In the rows, zero is written as 128.
Facts:
banor (skiflenam 497) (stoflan remu)
baste (skiflenam 553) (reve sturar)
betak (skiflenam 327) (reve noste)
beze (skiflenam 497) (reve dudo) (stoflan sidil)
boku (skiflenam 784) (stoflan senul)
bopon (skiflenam 81) (reve sigu)
botek (skiflenam 81)
bragror (skiflenam 553) (stoflan nuzun)
brebris (skiflenam 497) (reve tofum)
bridrebres (skiflenam 784) (reve kufube) (stoflan klegor)
brinon (skiflenam 321) (reve zanes)
brugron (skiflenam 784)
bruveses (skiflenam 497) (stoflan depu)
bulur (skiflenam 497) (plegiski sikek, vidrin, banor, bragror, klebrem, brugron, platrak, botek, bridrebres, zanes)
buplal (skiflenam 321) (reve papli)
buplin (skiflenam 81) (reve sovugal) (plegiski drebo, triplil, matostum)
buzi (skiflenam 81) (stoflan zerek)
buzoror (skiflenam 553) (reve vudur)
dabe (skiflenam 553) (stoflan kluflir) (plegiski tenu, brinon, tida, grifur, matostum)
damas (skiflenam 327) (reve klevin)
depu (skiflenam 321) (reve vastan) (stoflan mugol)
dezagra (skiflenam 81) (reve bopon) (stoflan gudra)
dinus (skiflenam 321) (reve klazar) (stoflan grageplak)
dofli (skiflenam 321) (plegiski kleplol, matostum)
doke (skiflenam 553)
drebo (skiflenam 81) (reve tostel) (stoflan mugol)
dreges (skiflenam 497) (reve trobol)
drigrik (skiflenam 327)
drine (skiflenam 327)
drogrum (skiflenam 497) (reve vebrir)
drotrik (skiflenam 81) (stoflan flatel, mazas) (plegiski sigu, klazik)
druli (skiflenam 497) (stoflan tretres)
drusam (skiflenam 321) (plegiski pasom, drine, brugron, noras)
drusur (skiflenam 553) (plegiski banor, trigom, drine, tadem)
dudo (skiflenam 553) (reve grusan) (stoflan klegor) (plegiski stovam, zabe, nabupen, bruveses)
fabrel (skiflenam 81) (reve trigom)
faklubam (skiflenam 784) (plegiski floklir, fabrel, flatel, zabe, drigrik, botek, buzoror)
fefes (skiflenam 784)
fibrer (skiflenam 553) (reve floklir) (stoflan kluflir)
fimun (skiflenam 327) (reve buplin)
fivim (skiflenam 321) (reve trefos) (stoflan kluflir, fibrer)
flabes (skiflenam 784) (reve grofil) (plegiski gririves, dreges, sidil, skotor, botek)
flafo (skiflenam 784) (plegiski brebris, betak, trigom, gudra, bridrebres)
flaklotras (skiflenam 321)
flatel (skiflenam 321) (reve mesiskun) (stoflan bridrebres)
fligrin (skiflenam 81) (stoflan klegor)
flofe (skiflenam 497) (reve vomi) (stoflan drogrum) (plegiski lepa, tedra, fugror, pabrer, kogrol, klazik, trefik)
floklir (skiflenam 784) (reve kiris) (stoflan teki, tretres)
fonun (skiflenam 81) (reve plapla) (plegiski skeskon, fefes, klivel, fibrer, sigu, klegor, fligrin, bruveses)
fugror (skiflenam 81) (reve skunak) (stoflan pasom, klazar)
gebros (skiflenam 81) (reve buplal) (stoflan mazas)
grageplak (skiflenam 81) (reve saten) (plegiski skeskon, nabupen, klazik)
grekim (skiflenam 321) (reve boku) (plegiski kufube, gripliflin, tedra, fugror)
grekon (skiflenam 327) (reve trudre) (stoflan noras)
greskes (skiflenam 81) (reve kebrur)
grifur (skiflenam 784) (reve fibrer) (stoflan kapen)
gripliflin (skiflenam 327) (stoflan senul)
gripon (skiflenam 321) (reve tridru) (stoflan kluflir, kapen)
gririves (skiflenam 321) (reve gudra)
grofil (skiflenam 553) (stoflan mazas, grusan) (plegiski gebros, trefik)
grukem (skiflenam 553) (reve tida)
grusan (skiflenam 553) (reve drusur) (stoflan sikek, maklopi) (plegiski teza, risa)
gudra (skiflenam 553)
kapen (skiflenam 321) (reve maru) (stoflan mugol) (plegiski fivim, triplil, bruveses)
katrizil (skiflenam 327) (stoflan saten)
kebrur (skiflenam 81) (reve zezus) (stoflan mesiskun)
kedi (skiflenam 497) (reve bridrebres)
kegror (skiflenam 553) (stoflan nuzun, papli) (plegiski kebrur, fivim, gririves, brebris, fabrel, nebri, setun, tupli, skunak)
kerem (skiflenam 327) (stoflan gripliflin, kluflir, bruveses)
kilal (skiflenam 553) (plegiski drine, klopleros, maru)
kiris (skiflenam 497) (reve dofli) (stoflan papli) (plegiski bragror, bopon, klebrem, botek, pabrer, grifur)
klatras (skiflenam 327)
klazar (skiflenam 553) (plegiski triplil, zanes)
klazik (skiflenam 784) (reve stoston)
klebrem (skiflenam 497) (reve dreges)
klegor (skiflenam 321)
klemer (skiflenam 321) (stoflan maru, fligrin)
kleplol (skiflenam 81)
klevin (skiflenam 321) (reve senul)
klivel (skiflenam 321) (reve grekim) (stoflan vastan, bridrebres, trefik)
klobres (skiflenam 321) (reve brinon) (plegiski klevin, maklopi, papli)
klopleros (skiflenam 81) (reve trefik) (stoflan senul, tretres)
klovel (skiflenam 81) (reve bragror)
kluflir (skiflenam 81)
klupli (skiflenam 497) (reve dinus) (stoflan mesiskun, trefik)
kogrol (skiflenam 81) (reve tuklos) (stoflan stovam)
kufube (skiflenam 497) (reve pustu)
lepa (skiflenam 497)
makefir (skiflenam 321) (plegiski klatras, grukem, kluflir, drigrik, flaklotras, platrak, zezus)
maklopi (skiflenam 497)
maru (skiflenam 497) (reve buzi) (stoflan vastan, pustu)
matostum (skiflenam 784)
mazas (skiflenam 553) (stoflan fivim, fibrer)
meplal (skiflenam 784) (reve zata) (plegiski vidrin, klopleros, bridrebres, buzoror, vomi)
mesiskun (skiflenam 327) (reve zerek) (plegiski greskes, nebri, klemer, pezar, flaklotras, fugror, drogrum, trefik)
mugol (skiflenam 327) (reve setun)
nabam (skiflenam 553) (plegiski dreges, zabe, tida)
nabupen (skiflenam 321) (reve klupli)
naseror (skiflenam 553) (reve betak)
nebri (skiflenam 784)
neskas (skiflenam 784) (reve teki) (plegiski zezus)
netro (skiflenam 321) (stoflan maklopi, gripliflin) (plegiski mugol, tudre, naseror, brugron, botek, grekon, risa, raplus)
noras (skiflenam 553) (reve gririves) (stoflan pezar, drine, grofil)
noste (skiflenam 553) (reve gripliflin) (stoflan tuklos, tretres) (plegiski maklopi, klivel, damas, bruveses)
nuzun (skiflenam 553) (plegiski grukem, sturar, grifur)
pabrer (skiflenam 497)
papli (skiflenam 553) (stoflan teki)
pasom (skiflenam 784) (reve meplal)
pezar (skiflenam 81) (stoflan maklopi)
plapla (skiflenam 327) (reve fugror) (stoflan depu, zata) (plegiski brinon, gebros, sovugal, skotroklal, raplus)
platrak (skiflenam 497) (stoflan fivim)
plevo (skiflenam 497) (plegiski trefos, klemer, drine)
plobuk (skiflenam 327) (reve drebo)
pludame (skiflenam 497) (stoflan mazas) (plegiski klovel, flaklotras)
pustu (skiflenam 81) (plegiski fefes, platrak, noras, tadem, plobuk, kleplol)
puvir (skiflenam 81) (plegiski lepa, plobuk)
raplus (skiflenam 81)
remu (skiflenam 497) (plegiski buplal, sidil, pabrer)
risa (skiflenam 784) (reve neskas) (stoflan nabupen)
rukli (skiflenam 497) (plegiski fefes, baste)
saten (skiflenam 497) (reve nabam) (stoflan teza) (plegiski depu, naseror, pabrer)
senul (skiflenam 327) (reve teza) (stoflan trefik) (plegiski lepa, flaklotras, klazik)
setun (skiflenam 327) (reve grageplak)
sidil (skiflenam 327)
sigu (skiflenam 553) (reve naseror)
sikek (skiflenam 497)
skadri (skiflenam 81) (reve flofe) (stoflan maklopi, gripliflin, nuzun, grofil)
skeskon (skiflenam 497) (reve flafo) (stoflan maklopi)
skotor (skiflenam 321)
skotroklal (skiflenam 327)
skuge (skiflenam 321) (stoflan bragror, klegor) (plegiski stovam, tenu, fugror, katrizil)
skunak (skiflenam 553) (reve doke) (stoflan kebrur, grusan)
soflas (skiflenam 327) (plegiski tupli, kedi)
sovugal (skiflenam 321) (stoflan vastan, bridrebres)
stoston (skiflenam 327) (reve grifur)
stovam (skiflenam 553)
sturar (skiflenam 81) (stoflan trigom)
tadem (skiflenam 497) (reve dezagra)
tedar (skiflenam 321) (plegiski tostel, skadri, platrak, druli)
tedra (skiflenam 784)
teki (skiflenam 321) (stoflan pustu) (plegiski mazas)
tenu (skiflenam 327) (reve kedi) (stoflan kapen)
teza (skiflenam 81)
tida (skiflenam 327) (stoflan nuzun)
tofum (skiflenam 321) (plegiski stoston)
tostel (skiflenam 553) (reve botek)
trefik (skiflenam 553) (reve skadri) (stoflan fibrer)
trefos (skiflenam 81) (reve klebrem) (stoflan fivim)
treti (skiflenam 81) (plegiski sikek, gririves)
tretres (skiflenam 327) (stoflan mesiskun) (plegiski baste)
tridru (skiflenam 321) (plegiski greskes, klovel, vudur)
trigom (skiflenam 327) (reve drine) (stoflan skadri)
triplil (skiflenam 81)
trobol (skiflenam 553) (reve kapen) (plegiski flatel, mazas, skotor)
trudre (skiflenam 321) (plegiski tupli, kluflir, zanes)
tudre (skiflenam 81) (stoflan stoston)
tuklos (skiflenam 497) (stoflan teki, klegor)
tupli (skiflenam 321)
vastan (skiflenam 327) (reve netro)
vebrir (skiflenam 321) (plegiski gririves, bopon)
vene (skiflenam 327) (plegiski tuklos, skotor, zezus)
vidrin (skiflenam 81)
vomi (skiflenam 497) (reve plobuk)
vudur (skiflenam 327) (reve depu)
zabe (skiflenam 553)
zanes (skiflenam 81) (reve buzoror)
zata (skiflenam 81)
zerek (skiflenam 497) (reve skuge) (stoflan pasom, pezar, grusan, netro)
zezus (skiflenam 327) (reve raplus) (stoflan pustu)

Known rows:
greskes: [134 105 127 127 149 132 105 120 125 105 116 138 101 123 130 132 110 142
 109 146 129 140 133 131 125 134 143]
fefes: [123 121 133 131 156 136 123 130 140 110 134 138 135 134 118 137 120 131
 136 154 130 151 120 116 119 117 129]
klovel: [138 109 130 133 149 137 106 128 127 100 110 130 101 117 133 125 104 144
 116 150 129 141 135 129 127 135 144]
betak: [127 118 137  85 130 142 121 147 137 111 136 143 116 144 143 111 104 126
 129 144 156 130 120 116 124  77 138]
klemer: [120 117 122 120 145 129 122 125 134 109 141 146 126 123 126 127 116 136
 126 144 143 154 142 126 126 127 139]
floklir: [123 124 135 116 135 131 112 124 135 126 134 142 127 126 133 121 122 143
 127 136 132 140 127 110 117 113 138]
pustu: [132 161 104 158 129 130 182 160 124 135 158 115 165 137 109 125 125  92
 164 122 127 116 139 145 170 133  84]
teki: [145 166 126 150 100 143 157 156 123 154 122  99 153 122 137 107 128 119
 159  94 111  94 131 127 154 129  97]
klebrem: [118 124 131 111 129 143  91 133 124 148 134 174 104 137 119 105  98 127
 102 140 163 126 113 128 111  91 141]
sturar: [116 131 134 114 129 136 126 128 143 133 135 137 150 127 130 121 127 147
 144 129 141 153 133 101 115 112 140]
vastan: [111 135 128 154 148 137 100 124 126 180 145 164 127 114  91  93 111 147
 121 153 139 152 118 116 104 113 143]
drigrik: [128 123 139 124 137 139 110 127 139 117 125 138 125 119 139 121 117 150
 130 135 129 145 131 111 118 121 136]
trefik: [ 92  80 181 110 127 114 161 112 153 116  95  99 134  37 158 146 142 131
 143 144 136 184 118 229 101 196 154]
zata: [116 130 135 114 132 132 129 130 146 132 136 135 148 129 129 121 127 144
 145 130 144 153 135 103 116 110 141]
klupli: [123 120 134 116 137 130 114 121 136 119 131 141 125 127 132 129 125 144
 125 138 134 144 129 115 117 119 139]
tudre: [120 119 134 114 132 128 113 121 135 121 132 143 125 125 131 127 126 140
 123 136 136 146 129 117 116 120 139]
grifur: [122 120 133 109 127 124 108 116 130 130 134 143 119 131 130 124 133 138
 114 132 129 135 124 114 114 113 140]
platrak: [125 127 133 124 146 141 115 131 139 107 138 143 131 117 136 124 105 144
 130 140 131 151 131 116 127 126 125]
saten: [133 142 105 130  89 101 156 129  99 162 138 108 121 135 128 119 154  95
 118  92 126  85 141 164 154 145 122]
flafo: [124 161 108 139 108 124 166 147 121 147 156 119 157 131 121 121 136  99
 147 103 128 106 135 145 157 133  93]

Rows:
No name comes twice in this set of rows, the named rows included.
[ 95 111 154 123 128 138 119 109 166 100  89 136 155  95 142 185 137 144
 137 115 152 173 131 174  94 195 130] | vomi
[126 125 137 107 125 136  98 124 127 143 131 148 113 132 131 108 117 141
 112 131 136 123 116 108 112  97 141] | dreges
[123 121 158 127 145 130 118 117 143 134 118 128 143 154 108 155 148 126
 133 152 116 130  79  96  90  98 122] | triplil
[115 164  81 138 127 121 182 154 121 124 196 138 166 127 111 123 125  83
 152 115 141 123 150 163 179 142  77] | drusur
[123 124 143 119 134 133 112 121 138 126 127 137 130 128 131 130 126 144
 127 133 126 138 115 109 112 115 131] | tupli
[127 120 102 158 176 107  97  90 111 115 170 157 107 118 100 131 125 153
  96 165  92 159 140 110 134 155 125] | tadem
[141 148 119 146 106 125 150 139 112 147 127 107 131 130 127 122 134 104
 132 104 110  86 125 150 152 138 103] | nuzun
[153 134  98 162 117 121 172 151 104 144 110  88 120 124 123 116 125 102
 139 115 130 100 164 160 171 160 127] | mesiskun
[120 120 133 109 129 124 112 118 132 128 129 140 123 126 134 125 128 142
 120 131 139 143 134 121 114 121 144] | buplal
[133 144 109 128  81 106 149 127 100 163 129 108 118 131 134 120 155  99
 117  85 125  81 141 165 151 148 121] | remu

The same elements again, as new rows of numbers:
Known rows:
nabupen: [127 118 128 133 139 124 124 136 134 141 138 123 129 131 132 124 126 121
 143 131 113 144 124 124 127 145 118 117 140 131]
senul: [128 119 111 140 114 140 115 123 125 111 124 129 130 125 125 108 140 134
 120 140 131 126 135 135 121 118 121 142 109 127]
platrak: [129 132 139 128 132 122 133 129 129 133 129 126 122 126 130 138 116 120
 140 122 128 132 127 129 130 134 129 133 146 128]
bulur: [132 131 118 133 122 142 132 133 119 116 119 123 133 119 126 118 129 132
 110 139 138 124 136 149 118 122 128 149 115 125]
klebrem: [143 126 137  95 125 112 136 147 132 134 131 113 127 138 130 150 119 142
 135 133 139 144 122 119 119 120 121 124 160 129]
dreges: [137 124 134 118 124 115 136 139 132 134 134 124 130 136 129 150 116 137
 131 135 132 139 116 116 127 122 129 124 151 129]
makefir: [132 123 119 137 117 141 126 130 120 116 118 127 135 118 123 118 132 130
 115 137 138 125 134 143 117 122 124 150 115 126]
dabe: [131 128 111 134 118 140 123 129 122 117 122 125 133 124 126 114 136 136
 113 141 133 123 135 141 122 122 127 139 108 126]
dinus: [131 128 126 131 125 131 127 129 126 126 126 127 129 127 129 125 129 128
 125 132 130 128 128 130 126 124 128 133 125 127]
pezar: [125 121 126 129 122 120 116 124 136 124 135 137 126 128 127 135 130 135
 151 127 116 135 128 104 135 133 129 116 135 133]
kegror: [132 126 119 138 118 143 127 130 120 118 117 127 137 117 123 117 130 130
 114 138 140 126 133 140 117 121 125 148 115 126]
kebrur: [130 127 138 126 129 122 132 132 130 133 127 131 129 125 126 144 121 126
 141 122 129 133 125 116 129 131 132 126 145 130]
klopleros: [123 137 147  87 201 136 129 124 116  96 137 134 145 112 111 110  94 123
 153  68 131 119 163 152 151 193 130 127 114 125]
treti: [134 129 119 134 120 143 131 132 119 119 116 126 137 118 123 118 130 132
 110 139 140 123 134 146 117 122 127 148 115 125]
kapen: [126 119 116 183 113 134 132 119 118 119 133 138 136 129 129 115 120 123
  98 144 128 123 111 144 127 120 136 146 107 120]
teki: [139 129 134 138 111 147 141 128 113 121  97 137 147 109 117 137 127 132
 100 128 167 115 130 131 111 106 140 158 116 125]
skotor: [133 129 138 125 132 126 137 136 128 135 123 131 136 121 125 150 120 126
 134 125 136 133 125 118 126 133 136 129 144 129]
netro: [170 136 145 107  96 149 152 128 109 127 115 107 105 111 158 158 180 135
 126 147 153 110 174 126 121  97 132 104  73 126]
skuge: [127 124 117 137 106 135 114 112 123 107 120 137 125 130 126 111 141 138
 114 133 137 115 132 123 128 105 129 137 104 126]
skotroklal: [125 141 122 116 133 119 127 132 133 132 137 127 124 138 132 139 129 146
 130 134 111 128 130 112 141 133 140 103 123 130]

Rows:
No name comes twice in this set of rows, the named rows included.
[134 129 117 137 115 140 131 129 120 116 120 126 132 122 127 123 132 137
 107 142 138 125 134 140 122 116 129 142 109 126] | kiris
[125 185 122  91 141 113 153 138 126 140 137 111 117 158 142 145 131 164
  80 139 114  99 131 122 159 117 164  82  94 123] | teza
[130 133 126 138 111 137 126 113 118 106 119 127 117 128 130 108 132 127
 111 127 143 112 130 144 125 106 124 151 112 124] | pustu
[127 117 130 133 141 124 124 133 133 140 143 121 126 136 134 118 126 115
 143 128 114 142 122 127 128 143 117 118 142 129] | skeskon
[132 132 123 133 112 139 129 121 118 113 113 133 131 123 124 121 134 134
 107 132 148 116 132 134 122 109 135 146 110 124] | vebrir
[121 134 134 176 122 113 143 118 127 129 143 143 126 128 131 147 101 119
 123 134 111 126 106 130 145 135 149 132 133 124] | maru
[122 133 124 118 134 105 132 137 137 118 130 126 133 149 115 135  82 143
 119 127 140 141  94 120 132 114 129 141 180 131] | betak
[129 116 120 136 134 124 122 139 136 139 143 121 130 130 131 130 126 125
 148 139 110 148 126 122 127 145 120 117 140 133] | klazik
[131 160 114 103 150 121 146 155 131 147 140 104 131 142 135 141 126 150
 107 148 105 130 133 138 138 144 144  97 116 128] | risa
[129 122 122 126 137 123 125 141 136 138 139 123 132 127 130 136 126 130
 146 138 111 145 128 122 128 146 125 116 138 131] | tenu
[126 122 131 129 129 122 122 124 134 132 134 133 125 134 131 132 128 127
 141 123 122 132 125 111 135 132 128 115 135 130] | stovam

The same elements again, as new rows of numbers:
Known rows:
klopleros: [106 104 123 132 131 117 115 115 125 140 119 139 139 124 115 134 138 130
 132 131 124 117 128 134 134 116 114]
sovugal: [120 122 113 146 123 115 111 116 116 148 112 126 130 110 107 141 132 103
 134 124 125 117 112 115 163 123 135]
buplin: [127 117 128 102 125 147 106 151 140 147 142  94 163 116 122 144 127 143
 120 133 144 149 128 118 123 129 137]
grekim: [145 128 126 102 115 147 108 157 130 162 128  98 153 126 119 137 131 147
 132 127 160 152 113 115 144 151 151]
boku: [123 118 131 125 124 136 114 132 130 144 130 116 148 114 127 140 133 131
 127 128 135 138 129 122 138 124 126]
banor: [112 112 123 142 129 124 123 113 124 138 117 133 141 116 123 137 139 124
 129 130 120 121 130 131 141 113 116]
katrizil: [134 120 128 142 128 120 122 128 119 151 113 141 139 119 121 129 140 125
 141 117 129 128 118 121 163 128 127]
raplus: [117 118 111 144 125 113 111 112 118 144 114 122 132 107 109 143 130 103
 130 129 120 119 116 116 156 118 131]
mazas: [105 122 148 138 146 114  89 136 113 120 127 142 181 139 109 140 135 125
 110 125 100 128 158 150 152  92 109]
teki: [112 129 160 104 137 143  69 162 128 125 155  97 203 138 116 157 119 141
  94 131 118 155 171 149 134 101 121]
risa: [ 98 110  91 139 128 100 105 106 117 142 122 107 124  95  92 153 120  84
 124 139 118 108 100 106 139 110 141]
maru: [109 103 113 134 133 132 121 109 114 143 121 140 143 135 121 128 143 127
 130 121 118 113 138 114 123 113 122]
buzi: [123 116 129 128 125 142 113 128 127 145 131 116 151 114 126 142 136 127
 124 125 130 136 132 115 136 124 131]
zata: [125 118 129 124 122 138 114 130 129 143 131 116 152 113 123 144 134 131
 129 128 133 137 130 122 140 125 129]
pabrer: [122 119 122 142 128 118 113 121 117 142 114 133 140 115 114 136 136 119
 131 126 122 122 122 124 153 120 125]
flaklotras: [130 121 127 140 120 126 123 125 117 147 110 142 136 122 124 130 139 133
 138 124 133 127 123 125 158 132 122]
kedi: [119 133 135 117 140 101 127 128 130 122 117 139 136 155 111 140 136 141
 129 138 128 118 141 140 135 107 104]
trigom: [112 107 121 132 136 119 120 117 126 138 116 139 142 124 117 131 138 134
 129 134 123 120 130 131 131 113 115]
nabam: [128 126 134 106 119 144 102 146 139 144 142  89 162 117 122 151 123 137
 118 132 142 153 135 123 133 127 134]
grekon: [106 112 104 139 132 110 109 112 118 140 121 122 132 107 102 144 128 101
 128 133 119 111 112 116 145 111 132]

Rows:
No name comes twice in this set of rows, the named rows included.
[153 133 134 112  96 161 115 153 123 167 123  98 150 128 130 136 129 154
 139 124 168 153 124 118 150 164 145] | tridru
[143 124 132 107 124 153 115 154 145 154 142  94 159 107 136 141 135 141
 126 119 148 158 122 110 136 139 141] | drotrik
[115 115 127 104 122 148 101 144 137 146 143  91 163 123 119 148 123 144
 117 139 139 144 134 128 114 125 133] | meplal
[127 115 134 139 140 119 127 134 130 135 129 148 141 106 133 132 145 124
 135 116 126 136 120 115 147 111 120] | bruveses
[147  87 104 123 200 126 142 123 201 151 119 120 154  93 136 104 175 134
 119 101  77 131  86 118 130 106 105] | baste
[102 128 115 144 135 114 112 135 127 158 113 139 134 115  99 128 130 126
 132 132 126 113 105 117 146 123 133] | brinon
[115 113 116 143 128 121 118 111 124 142 119 127 136 110 114 139 134 114
 130 128 120 120 126 124 144 116 120] | brugron
[121 105 124 127 125 107 110 132 121 149 113 142 126 129 114 132 148 128
 146 119 141 120 109 128 154 137 132] | trefik
[132 122 134  91 130 142 123 169 131 127 150 122 167  90 153 153 124 127
 129 123 151 159 109 100 112 127 141] | noste
[117 118 133 105 122 145  92 149 131 145 145  92 168 122 118 149 123 140
 113 136 139 149 136 126 123 126 135] | flabes

The same elements again, as new rows of numbers:
Known rows:
makefir: [122 174  56 119 120 156 156  58 132 118  87 169 134 122 138  86 147 136
 114 169 100 120 131 189 112 152 156 140 111  87]
drigrik: [ 93 168  64  87 109 157 170  68 159 140 129 149 122 127 134 110 176 126
  94 125 104 111 105 146 112 129 129 155 120  74]
sikek: [112 155  88  95 107 163 151 116 171 152 131 148 148 118 122 113 172 140
 112 111 120  88 100 156 118 127 131 157 110  76]
pasom: [ 71 146  97 140  91 134 155  91 171 141 145 111 150 104 117 113 145 163
 130 134 118 117 103 172 104 142 146 145 106  90]
tretres: [103 146 108 165  94 139 138  81 165 150 117 150 138 115 119  75 131 142
 126 144  96 122 104 199  93 122 166 141 121  67]
grekim: [140 159  71 141  79 217 123 102 138  66 102 160 127 118  98  89 167 142
 124 162  97  83 108 191 120 139 188 177 130  38]
boku: [105 173  62 139  69 193 138  96 144 136 124 181 127 133  93  95 196 139
 104 169  72 110  96 174 123 113 175 189 127  51]
klazar: [123 157  86 131 113 153 148  89 151 161  92 191 153 138 142  94 161 115
  92 155  77 125 131 198 114 125 150 148 100  83]
klegor: [ 97 137 121 133  91 130 147  84 173 163 130 137 127 118 128  75 138 139
 126 124  87 120  87 194  85 112 161 140 139  45]
zata: [113 171  87 104  97 167 161  74 153 168 121 151 131 132 125  99 143 145
 116 142 105 153 120 189 102 138 148 159 135  72]
kogrol: [ 77 161  65  90  81 173 171  71 145 106 122 101 108 121 128 117 158 155
 120 144 109 131  99 153 101 142 164 160 162  62]
pabrer: [113 144 102  88  93 189 158 134 183 126 132 131 135 119 115 103 154 144
 105 100 123 109 109 132 101 124 129 171 126  64]
flatel: [ 92 176  41  83 103 133 162  68 154 129 141 167 125 104 118  95 158 132
  94 102 100  96  77 102  94 119 131 145 138  80]
tupli: [ 84 166  71  78 115 148 153  80 155 160 138 150 119 134 145 113 186 123
  99 113 103 102  89 158 110 139 133 154 125  76]
soflas: [117 177  59 108 115 148 166  69 144 139  98 174 128 125 138 102 144 127
 111 141  98 113 114 181 108 139 154 145 115  88]
nebri: [103 145  90 111 107 149 137  71 169 137 141 115 101 125 122  86 170 136
 114 100 102  98 107 167 112 148 141 149 103  60]
risa: [101 149 101 102  87 158 164 146 174 125 133 141 164  92 106 116 144 150
 118 129 134 102  94 117  99 129 136 170 134  74]
zabe: [117 149  96  76  98 165 164 117 175 152 137 153 130 109 126  97 157 139
 100 101 119  93  86 149  98 113 143 159 133  58]
kebrur: [101 150  98 109 118 145 174  71 167 171 128 137 112 109 111  94 185 137
 114 118 109 104  99 168 120 149 153 145  90  65]
plapla: [144 148  91 122  96 182 174 114 162  98  97 154 163  96 107  91 106 148
 123 175 123 127 137 164  99 139 155 161 121  75]

Rows:
No name comes twice in this set of rows, the named rows included.
[ 73 164  68 131  68 162 146  99 152 133 136 168 125 118 116 112 194 133
 116 144  72  91  41 177 106 116 186 179 168  30] | klivel
[153 159  84 145  97 161 131  64 161 114 106 160 105 117 100  27 115 147
 116 145  90 118 131 163  77 126 158 140 120  63] | skuge
[ 77 110 106 119  92 124 166 107 184 126 120 138 121 107 144  82 167 128
  98 108  74 103  87 177  86 124 159 139 122  38] | nabupen
[ 89 147 109 111  95 152 146 136 178 132 142 131 164 111 125 128 149 137
 134 135 139 101  81 178 109 160 142 159 130  79] | noras
[137 161 100 118 102 166 169 127 168 119 115 178 169  97 107  78 118 142
 125 164 129 117 117 159  96 135 138 156 119  79] | grusan

